Below is a small trained network, with its code and all its weights. Each question gives an input and a class and asks what happens when units are switched off, that is, made to give their printed mean instead of their output.

import numpy as np


def w(rows, s, z=0):
    codes = np.array(rows[::2]) - 128.0
    scale = np.full(codes.shape[1], s)
    scale[-1] = z or s
    return codes * scale


def f(y):
    return np.maximum(y, 0)


def log_softmax(a):
    a = a - a.max(-1, keepdims=True)
    return a - np.log(np.exp(a).sum(-1, keepdims=True))


def net(x, mask):
    res = np.array(x, float).reshape(1, 4) / 4 @ E
    y = f(res @ A[0][:, :-1].T + A[0][:, -1])
    res = res + np.where(mask, y, B[0][:, -1]) @ B[0][:, :-1]
    return log_softmax(res[-1] @ U[:, :-1].T + U[:, -1])


A, B = {}, {}
E = w([
[199,181,57,60],'x0',
[116,184,254,31],'x1',
[128,128,128,127],'x2',
[170,197,153,203],'x3',
],0.0094)
A[0] = w([
[181,178,126,159,160],'n0',
[239,215,24,64,40],'n1',
[122,96,2,195,82],'n2',
[96,60,111,102,149],'n3',
[59,73,187,211,26],'n4',
[85,120,155,186,125],'n5',
[85,105,171,167,3],'n6',
[197,180,133,159,134],'n7',
[167,171,173,157,117],'n8',
[124,79,74,55,149],'n9',
[155,37,44,230,74],'n10',
[168,150,154,186,153],'n11',
[127,191,146,220,63],'n12',
[98,34,136,38,162],'n13',
],0.0081,0.0036)
B[0] = w([
[80,114,63,154,179],'n0',
[227,21,119,91,245],'n1',
[171,222,222,73,250],'n2',
[73,168,66,165,177],'n3',
[210,3,106,43,190],'n4',
[164,78,87,98,173],'n5',
[187,79,128,94,151],'n6',
[89,132,84,160,178],'n7',
[54,164,96,143,166],'n8',
[63,149,78,188,198],'n9',
[158,212,192,84,255],'n10',
[90,130,68,129,174],'n11',
[74,158,62,134,174],'n12',
[73,191,94,142,211],'n13',
],0.0075,0.0079)
U = w([
[160,210,251,96,93],'0',
[193,17,110,126,86],'1',
[129,129,129,165,254],'2',
[75,153,59,190,66],'3',
],0.012,0.0062)

Each question gives the input, the list of numbers given to net, and the class t.
The units are the neurons (one row each of A and B). Each row of codes is followed by its name. A weight is (code - 128) times the scale printed after its matrix; where a second scale follows, it is the last column's (A, B and U).
mask holds one flag per neuron, in row order. A switched-off neuron (its flag False) gives its mean, the last column of its row in B, instead of its output. The means were averaged over made-up inputs and are rounded, as every weight is.
A unit's drop is (log p(t) with every unit on - log p(t) with that unit switched off) / (log p(t) with every unit on - log p(t) with every unit switched off).
The circuit of an input: a set's keep is (log p(t) with only the set's units on - log p(t) with every unit switched off) / (log p(t) with every unit on - log p(t) with every unit switched off). Starting from the 12 units with the biggest drops (on a tie, the unit counted first), units are removed one at a time, each time the one whose removal leaves the highest keep (on an exact tie, the one counted first), for as long as the keep stays at least 0.8.
units of the circuit, in order: the units of the circuit, biggest drop first
top k neurons: the k neurons with the biggest drops, biggest first
drop when u is switched off: that unit's drop, to one decimal
input [-6,0,3,-7], class 3: units of the circuit, in order -> [n13]
input [5,5,8,1], class 2: top 3 neurons -> [n2, n10, n4]
input [4,-5,0,0], class 0: units of the circuit, in order -> [n2, n10]
input [8,5,-7,8], class 1: units of the circuit, in order -> [n1, n2]
input [-3,2,-1,4], class 3: units of the circuit, in order -> [n2, n10]
input [5,-4,-3,4], class 1: top 2 neurons -> [n1, n13]
input [0,6,3,-8], class 3: units of the circuit, in order -> [n2, n13, n9]
input [-6,5,-7,-8], class 3: units of the circuit, in order -> [n13, n2]
input [-5,-1,4,-8], class 3: units of the circuit, in order -> [n13, n3]
input [5,-4,5,5], class 1: top 3 neurons -> [n1, n13, n9]
input [0,6,-5,-7], class 3: top 3 neurons -> [n2, n10, n13]
input [-1,2,-1,3], class 3: top 3 neurons -> [n2, n10, n1]
input [4,-6,6,6], class 0: top 2 neurons -> [n2, n10]
input [-1,4,6,-2], class 2: units of the circuit, in order -> [n2]
input [-7,-5,-7,6], class 1: top 2 neurons -> [n4, n5]
input [7,-7,-1,6], class 0: top 3 neurons -> [n2, n10, n4]
input [8,-2,1,-1], class 1: drop when n1 is switched off -> 1.2
input [7,-8,-3,1], class 0: drop when n2 is switched off -> 0.8
input [6,-8,-8,-7], class 0: drop when n11 is switched off -> 0.0
input [8,5,-2,-4], class 1: units of the circuit, in order -> [n1]
input [3,-1,2,2], class 1: drop when n2 is switched off -> 0.2
